Here is a tiny trained network, its code and every weight. The questions are about switching its units off for an input and a target symbol, where a switched-off unit gives its printed mean instead of its output.

import numpy as np


def w(rows, s, z=0):
    codes = np.array(rows[::2]) - 128.0
    scale = np.full(codes.shape[1], s)
    scale[-1] = z or s
    return codes * scale


def f(y):
    return np.maximum(y, 0)


def softmax(a):
    e = np.exp(a - a.max(-1, keepdims=True))
    return e / e.sum(-1, keepdims=True)


def log_softmax(a):
    a = a - a.max(-1, keepdims=True)
    return a - np.log(np.exp(a).sum(-1, keepdims=True))


def net(x, mask):
    ids = ['γδζθμξπσψ'.index(c) for c in x.split()]
    T = len(ids)
    res = E[ids] + P[:T]
    u = 0
    for l in range(2):
        q, k, v = (res @ M[l].T for M in (Q, K, V))
        z = softmax(np.where(np.tri(T) > 0, q @ k.T / 4**0.5, -1e9)) @ v
        res = res + np.where(mask[u], z, O[l][:, -1]) @ O[l][:, :-1]
        u += 1
        y = f(res @ A[l][:, :-1].T + A[l][:, -1])
        res = res + np.where(mask[u : u + 4], y, B[l][:, -1]) @ B[l][:, :-1]
        u += 4
    return log_softmax(res[-1] @ U[:, :-1].T + U[:, -1])


Q, K, V, O, A, B = {}, {}, {}, {}, {}, {}
E = w([
[142,25,151,77,103,160,125,147,164,168,126,140],'γ',
[109,196,135,84,102,150,145,132,45,181,167,83],'δ',
[117,130,91,200,152,161,73,94,190,136,204,205],'ζ',
[167,173,140,191,161,146,231,120,145,66,185,176],'θ',
[71,61,144,108,135,144,153,149,61,154,119,144],'μ',
[182,173,131,77,77,253,111,152,120,163,169,57],'ξ',
[161,159,59,160,123,52,134,124,136,184,62,201],'π',
[110,114,105,96,89,47,133,121,128,150,234,94],'σ',
[190,33,151,85,162,69,139,166,142,131,161,108],'ψ',
],0.015)
P = w([
[47,143,169,57,31,94,110,97,163,16,111,103],'0',
[82,115,22,102,174,129,131,218,131,132,136,74],'1',
[115,106,179,91,38,132,121,116,119,46,128,142],'2',
[97,124,33,110,174,128,155,213,144,167,143,102],'3',
[143,98,167,110,66,136,127,88,106,69,113,149],'4',
[109,130,40,118,174,143,176,194,153,187,150,120],'5',
[158,101,166,120,95,134,120,70,93,93,112,162],'6',
[116,142,52,131,183,134,182,187,156,216,154,138],'7',
[169,117,172,139,108,132,112,57,95,121,104,167],'8',
[126,142,45,138,202,138,193,181,160,230,154,157],'9',
[179,129,174,155,127,131,103,45,90,138,108,177],'10',
[130,165,46,160,204,153,200,166,165,246,165,162],'11',
[195,143,174,180,136,138,97,50,94,145,103,183],'12',
[131,172,30,173,213,162,207,157,154,251,167,181],'13',
],0.011)
Q[0] = w([
[170,58,207,151,81,78,63,87,124,20,75,136],'L0H0',
[82,120,108,120,156,103,38,89,100,166,63,100],'L0H0',
[181,134,156,128,188,116,101,152,179,123,115,68],'L0H0',
[92,207,195,156,12,115,41,55,105,34,48,73],'L0H0',
],0.011)
K[0] = w([
[87,18,152,33,112,124,130,189,138,99,142,37],'L0H0',
[98,88,147,103,123,119,78,93,68,177,93,114],'L0H0',
[231,107,144,87,144,114,64,127,176,120,110,86],'L0H0',
[75,120,126,34,71,154,106,168,78,109,135,8],'L0H0',
],0.013)
V[0] = w([
[190,216,92,119,134,82,180,148,133,33,184,39],'L0H0',
[232,156,81,126,74,118,19,97,178,166,118,163],'L0H0',
[168,157,161,80,121,89,199,101,47,206,121,103],'L0H0',
[157,99,201,112,183,190,86,90,134,148,254,76],'L0H0',
],0.006)
O[0] = w([
[190,167,130,115,141,68,87,163,98,201,199,142,148],'L0H0',
[102,133,181,174,100,67,144,74,140,110,178,40,3],'L0H0',
[173,125,42,162,65,78,55,206,44,41,108,113,161],'L0H0',
[90,152,108,1,223,101,94,142,99,79,148,141,24],'L0H0',
],0.0072,0.0012)
A[0] = w([
[62,161,214,125,133,83,129,53,87,2,130,99,120],'L0N0',
[91,95,164,158,100,188,159,51,145,95,53,161,5],'L0N1',
[151,101,115,104,113,157,71,135,47,122,78,183,85],'L0N2',
[75,154,170,83,159,109,165,132,97,137,91,79,82],'L0N3',
],0.0079,0.0032)
B[0] = w([
[137,38,75,96,34,254,193,190,160,131,67,192,168],'L0N0',
[207,196,96,122,176,26,76,150,94,141,196,103,202],'L0N1',
[73,167,187,151,94,103,130,171,124,111,125,99,254],'L0N2',
[71,146,146,146,92,179,117,92,168,134,153,167,158],'L0N3',
],0.0092,0.0047)
Q[1] = w([
[43,130,170,168,125,144,98,160,187,199,122,178],'L1H0',
[108,198,12,122,165,178,164,138,80,213,75,101],'L1H0',
[146,143,159,130,39,69,140,2,127,88,117,94],'L1H0',
[77,146,129,123,190,207,83,74,92,75,239,96],'L1H0',
],0.0088)
K[1] = w([
[60,78,194,254,168,164,143,86,164,128,121,164],'L1H0',
[170,223,134,233,101,216,149,135,51,72,201,138],'L1H0',
[114,113,118,101,69,20,71,111,104,160,141,46],'L1H0',
[39,198,99,43,167,195,52,95,169,89,222,190],'L1H0',
],0.0072)
V[1] = w([
[177,72,122,21,105,147,64,134,110,183,131,85],'L1H0',
[119,110,182,119,128,114,51,166,50,122,36,132],'L1H0',
[185,117,177,142,155,36,145,102,92,98,152,242],'L1H0',
[15,84,77,156,73,90,1,82,162,193,190,136],'L1H0',
],0.0046)
O[1] = w([
[177,97,81,183,132,103,93,44,154,151,120,126,147],'L1H0',
[58,160,1,204,118,93,117,67,147,104,99,218,4],'L1H0',
[86,144,226,86,58,131,161,130,204,122,110,168,97],'L1H0',
[66,98,119,99,173,95,195,69,47,68,47,57,127],'L1H0',
],0.0055,0.0033)
A[1] = w([
[186,74,180,90,131,166,123,2,146,159,185,122,252],'L1N0',
[136,175,209,110,41,203,99,115,125,121,102,69,151],'L1N1',
[196,94,53,135,243,179,119,92,193,136,96,127,37],'L1N2',
[79,144,82,170,86,73,70,105,214,140,158,170,128],'L1N3',
],0.0071,0.0029)
B[1] = w([
[93,230,164,222,139,64,59,197,108,27,64,119,254],'L1N0',
[88,20,91,122,168,56,172,44,190,136,102,251,190],'L1N1',
[185,117,141,27,108,149,227,32,135,83,68,83,167],'L1N2',
[124,65,117,1,99,250,181,69,184,64,253,90,161],'L1N3',
],0.0061)
U = w([
[137,1,149,48,21,230,157,22,148,53,113,207,254],'γ',
[159,223,129,163,123,37,19,139,36,102,111,121,181],'δ',
[54,179,144,95,174,154,149,119,179,108,114,49,125],'ζ',
[144,145,132,93,123,170,108,203,165,197,165,140,73],'θ',
[74,98,10,179,195,146,96,193,156,109,95,158,67],'μ',
[170,183,112,84,69,207,106,137,104,123,107,25,85],'ξ',
[137,96,91,232,72,145,161,125,164,187,117,45,140],'π',
[92,108,33,124,163,81,122,115,159,133,180,126,68],'σ',
[147,75,53,91,205,63,152,105,137,149,113,148,62],'ψ',
],0.0053,0.0058)

Each question gives the input, a string of symbols that net reads in full, and the target symbol t.
The units are the heads (4 rows each of Q, K, V and O) and the neurons (one row each of A and B). Each row of codes is followed by its name. A weight is (code - 128) times the scale printed after its matrix; where a second scale follows, it is the last column's (O, A, B and U).
mask holds one flag per unit, layer by layer, with each layer's heads first. A switched-off unit (its flag False) gives its mean, the last column of its rows in O or B, instead of its output. The means were averaged over made-up inputs and are rounded, as every weight is.
A unit's drop is (log p(t) with every unit on - log p(t) with that unit switched off) / (log p(t) with every unit on - log p(t) with every unit switched off).
The circuit of an input: a set's keep is (log p(t) with only the set's units on - log p(t) with every unit switched off) / (log p(t) with every unit on - log p(t) with every unit switched off). Starting from all 10 units, units are removed one at a time, each time the one whose removal leaves the highest keep (on an exact tie, the one counted first), for as long as the keep stays at least 0.8.
units of the circuit, in order: the units of the circuit, biggest drop first
unit that matters most: the unit with the biggest drop
top k neurons: the k neurons with the biggest drops, biggest first
k most important neurons of layer l: the k neurons of layer l with the biggest drops, biggest first
drop when u is switched off: that unit's drop, to one decimal
input γ γ π π δ θ, target θ: units of the circuit, in order -> L1H0; L0H0
input δ γ ψ ψ μ ζ ψ ζ γ, target δ: unit that matters most -> L1N0
input ξ θ π γ σ ξ δ ξ ψ γ ξ, target δ: top 2 neurons -> L1N0; L0N0
input ψ ψ δ ζ σ ξ, target ζ: units of the circuit, in order -> L0H0; L1H0
input σ π μ π δ, target γ: top 3 neurons -> L1N1; L1N0; L0N1
input ζ θ ζ μ μ μ μ γ ζ δ γ γ, target ζ: units of the circuit, in order -> L0H0; L1N0
input σ ψ θ γ δ ζ ζ μ ξ γ π ψ ξ, target δ: top 2 neurons -> L0N0; L1N0
input θ σ ψ θ ψ γ ζ σ π π μ ψ ζ σ, target ζ: units of the circuit, in order -> L0H0; L1H0
input θ ψ γ ζ ξ π σ μ θ, target δ: units of the circuit, in order -> L0H0; L1N0; L0N0
input ζ δ γ ψ ψ ζ ψ ξ γ μ σ, target γ: top 4 neurons -> L1N3; L0N0; L0N3; L0N1
input π γ ψ θ ξ θ π ζ δ γ, target ζ: units of the circuit, in order -> L0H0; L1N0; L1H0
input ζ ξ ζ, target δ: 2 most important neurons of layer 0 -> L0N2; L0N3
input ξ θ μ σ γ ξ μ μ ψ σ, target θ: units of the circuit, in order -> L0H0; L1H0
input γ σ γ δ, target δ: units of the circuit, in order -> L0H0
input ξ μ δ, target γ: top 2 neurons -> L0N0; L1N1
input ξ γ δ ψ γ μ ψ, target δ: units of the circuit, in order -> L1N0; L0N0
input π γ ξ γ ζ δ, target ζ: top 2 neurons -> L1N0; L0N3
input σ δ μ μ δ γ μ μ γ μ μ γ, target γ: 2 most important neurons of layer 1 -> L1N2; L1N0
input δ γ ξ π ψ μ μ, target δ: 2 most important neurons of layer 0 -> L0N1; L0N2
input σ π ψ ψ θ ζ π π π θ θ σ θ δ, target θ: unit that matters most -> L1H0
input γ δ ζ δ π, target γ: top 3 neurons -> L1N3; L1N0; L0N1
input γ ξ μ θ σ π σ δ, target π: drop when L0H0 is switched off -> 1.2
input ξ ζ ψ σ μ γ ψ, target δ: drop when L1H0 is switched off -> 0.1
input ψ ξ ζ γ ψ γ μ μ, target ζ: drop when L1N0 is switched off -> 0.1
input θ ζ ζ ξ μ γ π, target γ: drop when L1N3 is switched off -> 1.7
